Here is a tiny trained network, its code and every weight. The questions are about switching its units off for an input and a class, where a switched-off unit gives its printed mean instead of its output.

import numpy as np


def w(rows, s, z=0):
    codes = np.array(rows[::2]) - 128.0
    scale = np.full(codes.shape[1], s)
    scale[-1] = z or s
    return codes * scale


def norm(h):
    return h / np.sqrt((h * h).mean(-1, keepdims=True) + 1e-5)


def f(y):
    return y / 2 * (1 + np.tanh(0.7978845608 * (y + 0.044715 * y**3)))


def log_softmax(a):
    a = a - a.max(-1, keepdims=True)
    return a - np.log(np.exp(a).sum(-1, keepdims=True))


def net(x, mask):
    res = np.array(x, float).reshape(1, 2) / 4 @ E
    u = 0
    for l in range(3):
        y = f(norm(res) @ A[l][:, :-1].T + A[l][:, -1])
        res = res + np.where(mask[u : u + 6], y, B[l][:, -1]) @ B[l][:, :-1]
        u += 6
    return log_softmax(norm(res)[-1] @ U[:, :-1].T + U[:, -1])


A, B = {}, {}
E = w([
[206,137,73,218,239,68],'x0',
[142,182,21,147,2,50],'x1',
],0.0097)
A[0] = w([
[45,115,135,185,184,254,220],'0.n0',
[76,151,90,148,86,39,212],'0.n1',
[87,153,102,34,172,139,163],'0.n2',
[96,164,132,58,125,59,49],'0.n3',
[88,146,132,134,138,125,5],'0.n4',
[113,197,166,68,86,159,68],'0.n5',
],0.0079,0.0021)
B[0] = w([
[245,166,71,171,86,161,254],'0.n0',
[212,44,207,47,231,170,224],'0.n1',
[178,82,167,112,33,125,156],'0.n2',
[26,80,233,83,197,108,131],'0.n3',
[92,174,118,194,130,99,110],'0.n4',
[101,244,254,41,237,54,175],'0.n5',
],0.0048,0.0055)
A[1] = w([
[155,186,90,98,69,3,107],'1.n0',
[155,55,154,183,172,50,107],'1.n1',
[63,154,22,86,53,102,166],'1.n2',
[254,166,109,201,82,185,186],'1.n3',
[157,127,61,134,39,79,4],'1.n4',
[69,10,244,231,150,164,109],'1.n5',
],0.0082,0.0042)
B[1] = w([
[220,48,138,182,168,190,204],'1.n0',
[34,230,189,77,83,146,186],'1.n1',
[155,161,152,173,126,252,179],'1.n2',
[128,91,145,65,123,115,255],'1.n3',
[210,124,39,168,194,173,153],'1.n4',
[162,116,39,207,64,152,183],'1.n5',
],0.011,0.0067)
A[2] = w([
[179,107,147,109,110,162,164],'2.n0',
[185,179,105,163,149,43,191],'2.n1',
[89,142,163,113,96,71,5],'2.n2',
[140,182,69,174,217,2,73],'2.n3',
[148,76,172,134,174,158,19],'2.n4',
[122,48,127,162,181,186,61],'2.n5',
],0.012,0.0024)
B[2] = w([
[94,147,89,162,193,84,254],'2.n0',
[107,158,182,112,87,180,180],'2.n1',
[171,96,56,191,146,136,144],'2.n2',
[8,98,186,91,114,168,200],'2.n3',
[160,135,99,134,90,106,198],'2.n4',
[209,180,49,185,138,141,220],'2.n5',
],0.013,0.0076)
U = w([
[247,178,35,197,185,196,210],'0',
[23,155,214,84,146,219,219],'1',
[143,118,99,40,217,4,212],'2',
[109,73,112,161,124,112,2],'3',
[109,116,101,162,76,71,14],'4',
[121,130,117,152,89,74,17],'5',
[112,150,82,132,91,90,28],'6',
[116,129,97,142,104,82,5],'7',
],0.017,0.0056)

Each question gives the input, the list of numbers given to net, and the class t.
The units are the neurons (one row each of A and B). Each row of codes is followed by its name. A weight is (code - 128) times the scale printed after its matrix; where a second scale follows, it is the last column's (A, B and U).
mask holds one flag per neuron, layer by layer. A switched-off neuron (its flag False) gives its mean, the last column of its row in B, instead of its output. The means were averaged over made-up inputs and are rounded, as every weight is.
A unit's drop is (log p(t) with every unit on - log p(t) with that unit switched off) / (log p(t) with every unit on - log p(t) with every unit switched off).
The circuit of an input: a set's keep is (log p(t) with only the set's units on - log p(t) with every unit switched off) / (log p(t) with every unit on - log p(t) with every unit switched off). Starting from the 12 units with the biggest drops (on a tie, the unit counted first), units are removed one at a time, each time the one whose removal leaves the highest keep (on an exact tie, the one counted first), for as long as the keep stays at least 0.8.
units of the circuit, in order: the units of the circuit, biggest drop first
most important unit: the unit with the biggest drop
top k neurons: the k neurons with the biggest drops, biggest first
top k neurons in layer l: the k neurons of layer l with the biggest drops, biggest first
drop when u is switched off: that unit's drop, to one decimal
input [1,-3], class 2: top 2 neurons in layer 0 => (0.n0 0.n1)
input [6,5], class 1: units of the circuit, in order => (2.n3)
input [-8,7], class 1: units of the circuit, in order => (2.n5 1.n2)
input [0,-3], class 2: top 3 neurons => (0.n0 1.n3 1.n0)
input [8,-6], class 1: top 2 neurons => (1.n0 2.n3)
input [3,1], class 2: top 4 neurons => (1.n1 1.n5 2.n5 0.n5)
input [-8,-8], class 0: top 2 neurons => (1.n1 1.n5)
input [-2,-3], class 2: top 2 neurons => (0.n0 1.n0)
input [-6,-6], class 0: top 3 neurons => (1.n1 1.n5 2.n3)
input [0,-1], class 2: top 2 neurons => (1.n3 1.n0)
input [3,0], class 2: top 2 neurons in layer 1 => (1.n1 1.n5)
input [-1,-2], class 2: drop when 0.n3 is switched off => 0.0
input [-7,-8], class 0: drop when 1.n5 is switched off => 0.2
input [-2,1], class 2: most important unit => 2.n5
input [-4,-5], class 0: drop when 1.n1 is switched off => 1.0
input [2,-2], class 2: drop when 1.n3 is switched off => 0.1
